Look-ups in named tables: a row name and a column name give one cell, copied from the table.

Table pomod
,fop,tazan,lokaso,zela,rav,laboga
gopubi,223,181,122,193,73,187
vani,166,172,175,98,160,67
kenap,186,114,111,220,63,168
sigo,197,103,121,213,90,158
veg,95,179,66,200,215,195
pibukag,213,175,120,215,82,165
kitipen,195,145,135,181,46,179

What is the rav of gopubi in pomod?
73
What is the lokaso of kitipen in pomod?
135
What is the zela of gopubi in pomod?
193
What is the fop of sigo in pomod?
197
What is the tazan of kenap in pomod?
114
What is the lokaso of sigo in pomod?
121
What is the tazan of gopubi in pomod?
181
What is the lokaso of pibukag in pomod?
120
What is the tazan of kitipen in pomod?
145
What is the rav of kenap in pomod?
63
What is the laboga of kenap in pomod?
168
What is the laboga of kitipen in pomod?
179
What is the tazan of vani in pomod?
172
What is the laboga of sigo in pomod?
158
What is the lokaso of kenap in pomod?
111
What is the tazan of pibukag in pomod?
175
What is the zela of pibukag in pomod?
215
What is the laboga of gopubi in pomod?
187

kor:
	fegutil	vabis	vum	fetosof
kat	154	167	214	14
lagef	202	26	166	46
ponovig	41	96	140	215
buvigo	110	201	141	213
lunirop	116	29	147	40

What is the fetosof of ponovig in kor? 215
What is the vabis of ponovig in kor? 96
What is the fetosof of kat in kor? 14
What is the vum of buvigo in kor? 141
What is the fegutil of ponovig in kor? 41
What is the fetosof of lunirop in kor? 40
What is the fegutil of buvigo in kor? 110
What is the vum of ponovig in kor? 140
What is the vabis of lagef in kor? 26
What is the vum of lunirop in kor? 147

Table mazuvi
,lokobor,kime,zeviru,sok,zed
fuguvu,90,41,34,60,21
lol,73,43,90,69,86
ponusid,68,71,71,51,28
kiv,92,48,49,46,18
tar,54,77,77,57,52
dov,73,68,66,61,30
sazozol,60,95,84,43,81
tisi,62,55,81,68,35

lol, zed: 86
fuguvu, lokobor: 90
fuguvu, sok: 60
dov, zed: 30
lol, lokobor: 73
ponusid, sok: 51

fonesof:
	pagofib	tovik	zurufe	ziz	fek
fup	0.535	0.311	0.575	0.604	0.573
likeve	0.468	0.546	0.439	0.690	0.153
zisupak	0.495	0.615	0.449	0.627	0.275
subivez	0.390	0.304	0.531	0.554	0.883
navoras	0.903	0.540	0.694	0.444	0.500
mav	0.814	0.659	0.614	0.416	0.548
poba	0.540	0.545	0.555	0.430	0.932
bur	0.429	0.543	0.507	0.501	0.860
bitimu	0.287	0.519	0.422	0.568	0.781
sebakif	0.599	0.357	0.628	0.475	0.887
tivak	0.570	0.637	0.479	0.596	0.272

What is the tovik of bur in fonesof?
0.543
What is the ziz of navoras in fonesof?
0.444
What is the zurufe of fup in fonesof?
0.575
What is the fek of bitimu in fonesof?
0.781
What is the fek of poba in fonesof?
0.932
What is the zurufe of sebakif in fonesof?
0.628
What is the tovik of navoras in fonesof?
0.540
What is the fek of likeve in fonesof?
0.153
What is the fek of fup in fonesof?
0.573
What is the fek of subivez in fonesof?
0.883
What is the fek of navoras in fonesof?
0.500
What is the zurufe of zisupak in fonesof?
0.449
What is the ziz of mav in fonesof?
0.416
What is the zurufe of mav in fonesof?
0.614
What is the ziz of sebakif in fonesof?
0.475
What is the zurufe of bitimu in fonesof?
0.422
What is the pagofib of bur in fonesof?
0.429

bip =
fields: luze, levo, buri, gusipa, det, div, gudu
kikita: [11.3, 12.8, 67.7, -4.3, 12.2, 10.1, -32.6]
luvi: [11.2, 10.9, 32.2, -4.8, 11.1, 11.1, -13.8]
regif: [10.7, 12.7, 48.1, -5.6, 12.5, 9.8, -1.1]
veru: [9.8, 12.5, -6.2, -37.0, 13.2, 9.7, -34.5]
bimu: [10.7, 11.0, 36.3, -21.2, 11.8, 10.9, 5.8]
bolim: [10.2, 12.6, -2.0, 1.1, 12.3, 9.6, -18.2]
pil: [10.6, 10.4, 5.8, 20.8, 10.6, 10.8, 54.0]
fam: [12.1, 12.7, 25.0, 61.0, 10.0, 10.3, -74.0]
tiro: [10.8, 11.3, -0.5, 5.6, 11.2, 10.6, -20.9]
pali: [11.4, 12.0, 48.5, 6.1, 11.4, 10.6, -31.1]
beb: [12.0, 13.2, 56.2, 32.0, 11.2, 10.1, -70.9]
gud: [11.3, 9.6, 35.1, 24.5, 9.8, 11.7, 54.9]

What is the div of kikita in bip? 10.1
What is the buri of fam in bip? 25.0
What is the luze of gud in bip? 11.3
What is the div of bolim in bip? 9.6
What is the det of bolim in bip? 12.3
What is the gudu of regif in bip? -1.1
What is the gudu of beb in bip? -70.9
What is the levo of regif in bip? 12.7
What is the gusipa of gud in bip? 24.5
What is the gudu of luvi in bip? -13.8
What is the gudu of pali in bip? -31.1
What is the det of beb in bip? 11.2
What is the gudu of bolim in bip? -18.2
What is the buri of veru in bip? -6.2
What is the gusipa of beb in bip? 32.0
Which row has the largest det? veru

lig =
	voleri	votigu	famo	maf	gopupur	beresam	limi	rak	torafel	met
refakeb	17	52	76	6	73	40	23	11	6	22
duv	37	14	38	24	45	17	51	12	15	8
divesa	28	34	39	45	41	44	32	32	42	33
lur	34	28	44	28	47	29	42	21	24	21

What is the voleri of duv in lig? 37
What is the maf of refakeb in lig? 6
What is the famo of divesa in lig? 39
What is the rak of lur in lig? 21
What is the beresam of divesa in lig? 44
What is the gopupur of lur in lig? 47
What is the torafel of refakeb in lig? 6
What is the torafel of lur in lig? 24
What is the votigu of refakeb in lig? 52
What is the torafel of duv in lig? 15
What is the gopupur of refakeb in lig? 73
What is the limi of refakeb in lig? 23
What is the met of duv in lig? 8
What is the voleri of divesa in lig? 28
What is the famo of lur in lig? 44
What is the limi of divesa in lig? 32
What is the beresam of refakeb in lig? 40
What is the gopupur of divesa in lig? 41

Table kime
        kom  zuf
nuge    133  121
mifa    122  198
did     118   82
gaz     118  156
zituki  137   65
zuku    126  160
buze    171  190
sogod   129   34

zituki, kom -> 137
did, kom -> 118
gaz, kom -> 118
mifa, zuf -> 198
nuge, zuf -> 121
buze, kom -> 171
zuku, kom -> 126
buze, zuf -> 190
zuku, zuf -> 160
zituki, zuf -> 65
nuge, kom -> 133
did, zuf -> 82
mifa, kom -> 122
sogod, kom -> 129
sogod, zuf -> 34

Table pevaduf
,bavoro,zozukez
faki,-7.847,-2.999
simuf,1.688,4.253
fome,-7.908,-1.497
dalur,-7.492,-4.194
ruf,3.274,-6.112
tuge,0.119,5.028

dalur, bavoro => -7.492
fome, bavoro => -7.908
dalur, zozukez => -4.194
tuge, bavoro => 0.119
faki, bavoro => -7.847
tuge, zozukez => 5.028
simuf, zozukez => 4.253
simuf, bavoro => 1.688
ruf, zozukez => -6.112
fome, zozukez => -1.497
faki, zozukez => -2.999
ruf, bavoro => 3.274
Which row has the largest zozukez? tuge

Table gol
|  | mol | mif | vuf | bov | pimo | fogizi |
|---|---|---|---|---|---|---|
| piz | 0.28 | -0.66 | 0.62 | 0.40 | -0.15 | 0.57 |
| tibomez | -0.71 | -0.57 | -0.90 | -0.76 | 0.28 | -0.27 |
| fuvul | 0.18 | 0.12 | 0.21 | 0.10 | 0.03 | 0.09 |
| vigop | 0.06 | 0.01 | 0.02 | 0.88 | -0.04 | 0.41 |

mif of vigop: 0.01
mif of tibomez: -0.57
vuf of piz: 0.62
bov of piz: 0.40
vuf of fuvul: 0.21
mol of piz: 0.28

Table renuvim
	bagesis	nim	zup	mone	tor	dabez	kori	dibab
lol	0.2	0.0	0.0	-0.1	0.0	0.0	0.0	-0.1
dod	0.2	0.1	0.0	-0.1	-0.1	0.0	0.3	-0.2
negun	0.2	-0.7	0.5	0.0	0.7	0.6	-0.6	0.6
lisori	0.2	0.0	0.1	0.0	0.1	0.1	0.1	-0.1
peg	0.2	0.0	0.0	0.3	0.4	0.5	0.6	0.3

What is the kori of peg in renuvim? 0.6
What is the dibab of peg in renuvim? 0.3
What is the dabez of lol in renuvim? 0.0
What is the nim of lisori in renuvim? 0.0
What is the bagesis of lisori in renuvim? 0.2
What is the tor of lisori in renuvim? 0.1

